Here is a tiny trained network, its code and every weight. The questions are about switching its units off for an input and a class, where a switched-off unit gives its printed mean instead of its output.

import numpy as np


def w(rows, s, z=0):
    codes = np.array(rows[::2]) - 128.0
    scale = np.full(codes.shape[1], s)
    scale[-1] = z or s
    return codes * scale


def f(y):
    return np.maximum(y, 0)


def log_softmax(a):
    a = a - a.max(-1, keepdims=True)
    return a - np.log(np.exp(a).sum(-1, keepdims=True))


def net(x, mask):
    res = np.array(x, float).reshape(1, 3) / 4 @ E
    y = f(res @ A[0][:, :-1].T + A[0][:, -1])
    res = res + np.where(mask, y, B[0][:, -1]) @ B[0][:, :-1]
    return log_softmax(res[-1] @ U[:, :-1].T + U[:, -1])


A, B = {}, {}
E = w([
[250,180,151,172,102,99,121,60,205,195,134,178],'x0',
[156,163,100,164,131,153,101,120,41,112,117,243],'x1',
[116,131,59,72,151,126,163,92,162,96,41,161],'x2',
],0.014)
A[0] = w([
[90,155,111,171,107,171,119,106,58,84,122,138,93],'neuron 0',
[63,74,105,142,169,66,153,63,189,173,190,100,77],'neuron 1',
[129,134,40,91,175,122,161,79,176,92,20,149,99],'neuron 2',
[97,111,206,183,162,74,68,169,92,180,206,130,121],'neuron 3',
[218,145,141,107,108,157,128,110,37,168,90,163,44],'neuron 4',
[119,132,179,187,46,164,58,132,72,189,179,93,43],'neuron 5',
[110,232,36,149,131,162,82,177,50,202,137,209,68],'neuron 6',
[2,126,123,55,120,92,127,179,40,63,120,91,255],'neuron 7',
[153,78,239,83,140,102,187,155,238,76,119,63,82],'neuron 8',
[248,179,151,139,64,72,121,32,205,170,118,141,165],'neuron 9',
],0.0058,0.00065)
B[0] = w([
[67,65,142,114,39,198,104,173,180,103,173,162,167],'neuron 0',
[73,54,200,56,110,134,160,139,152,150,150,215,175],'neuron 1',
[206,187,198,206,255,117,131,82,98,87,95,61,215],'neuron 2',
[149,194,209,123,168,80,92,93,95,115,114,41,178],'neuron 3',
[97,83,105,129,88,103,175,137,190,183,162,165,182],'neuron 4',
[77,199,158,169,144,160,96,52,106,12,120,86,179],'neuron 5',
[47,67,234,124,132,191,165,126,221,168,140,195,204],'neuron 6',
[222,163,92,48,88,137,42,162,131,161,158,131,211],'neuron 7',
[59,70,96,139,161,155,181,125,194,122,174,104,209],'neuron 8',
[206,109,55,140,103,139,78,162,39,192,173,161,254],'neuron 9',
],0.0076,0.014)
U = w([
[158,97,28,76,57,40,28,186,87,141,179,127,255],'0',
[25,13,200,112,104,76,218,113,216,118,192,187,42],'1',
[136,174,227,130,183,6,121,3,75,7,83,88,93],'2',
],0.0064,0.00055)

Each question gives the input, the list of numbers given to net, and the class t.
The units are the neurons (one row each of A and B). Each row of codes is followed by its name. A weight is (code - 128) times the scale printed after its matrix; where a second scale follows, it is the last column's (A, B and U).
mask holds one flag per neuron, in row order. A switched-off neuron (its flag False) gives its mean, the last column of its row in B, instead of its output. The means were averaged over made-up inputs and are rounded, as every weight is.
A unit's drop is (log p(t) with every unit on - log p(t) with that unit switched off) / (log p(t) with every unit on - log p(t) with every unit switched off).
The circuit of an input: a set's keep is (log p(t) with only the set's units on - log p(t) with every unit switched off) / (log p(t) with every unit on - log p(t) with every unit switched off). Starting from all 10 units, units are removed one at a time, each time the one whose removal leaves the highest keep (on an exact tie, the one counted first), for as long as the keep stays at least 0.8.
circuit, biggest first: the units of the circuit, biggest drop first
k most important neurons: the k neurons with the biggest drops, biggest first
drop when u is switched off: that unit's drop, to one decimal
input [8,-7,3], class 0: circuit, biggest first	(neuron 9)
input [-3,-4,5], class 2: 3 most important neurons	(neuron 2; neuron 9; neuron 6)
input [-2,-3,4], class 2: circuit, biggest first	(neuron 6; neuron 2)
input [-3,6,2], class 1: 2 most important neurons	(neuron 6; neuron 9)
input [0,-4,-5], class 2: circuit, biggest first	(neuron 3; neuron 5)
input [7,-7,5], class 0: 2 most important neurons	(neuron 9; neuron 6)
input [-5,7,-3], class 1: 3 most important neurons	(neuron 6; neuron 9; neuron 0)
input [-6,5,8], class 2: 2 most important neurons	(neuron 2; neuron 9)
input [-6,-5,2], class 0: 2 most important neurons	(neuron 7; neuron 6)
input [3,6,-2], class 1: 2 most important neurons	(neuron 6; neuron 7)
input [-6,-4,5], class 0: 4 most important neurons	(neuron 7; neuron 6; neuron 5; neuron 3)
input [-7,3,8], class 2: 3 most important neurons	(neuron 2; neuron 9; neuron 4)
input [0,6,6], class 1: 2 most important neurons	(neuron 6; neuron 4)
input [4,-3,8], class 2: circuit, biggest first	(neuron 2)
input [0,6,-6], class 1: 2 most important neurons	(neuron 6; neuron 2)
input [-2,-1,-4], class 2: drop when neuron 9 is switched off	0.5
input [-6,-2,-3], class 0: drop when neuron 7 is switched off	0.7
input [4,-5,-8], class 2: drop when neuron 3 is switched off	0.4
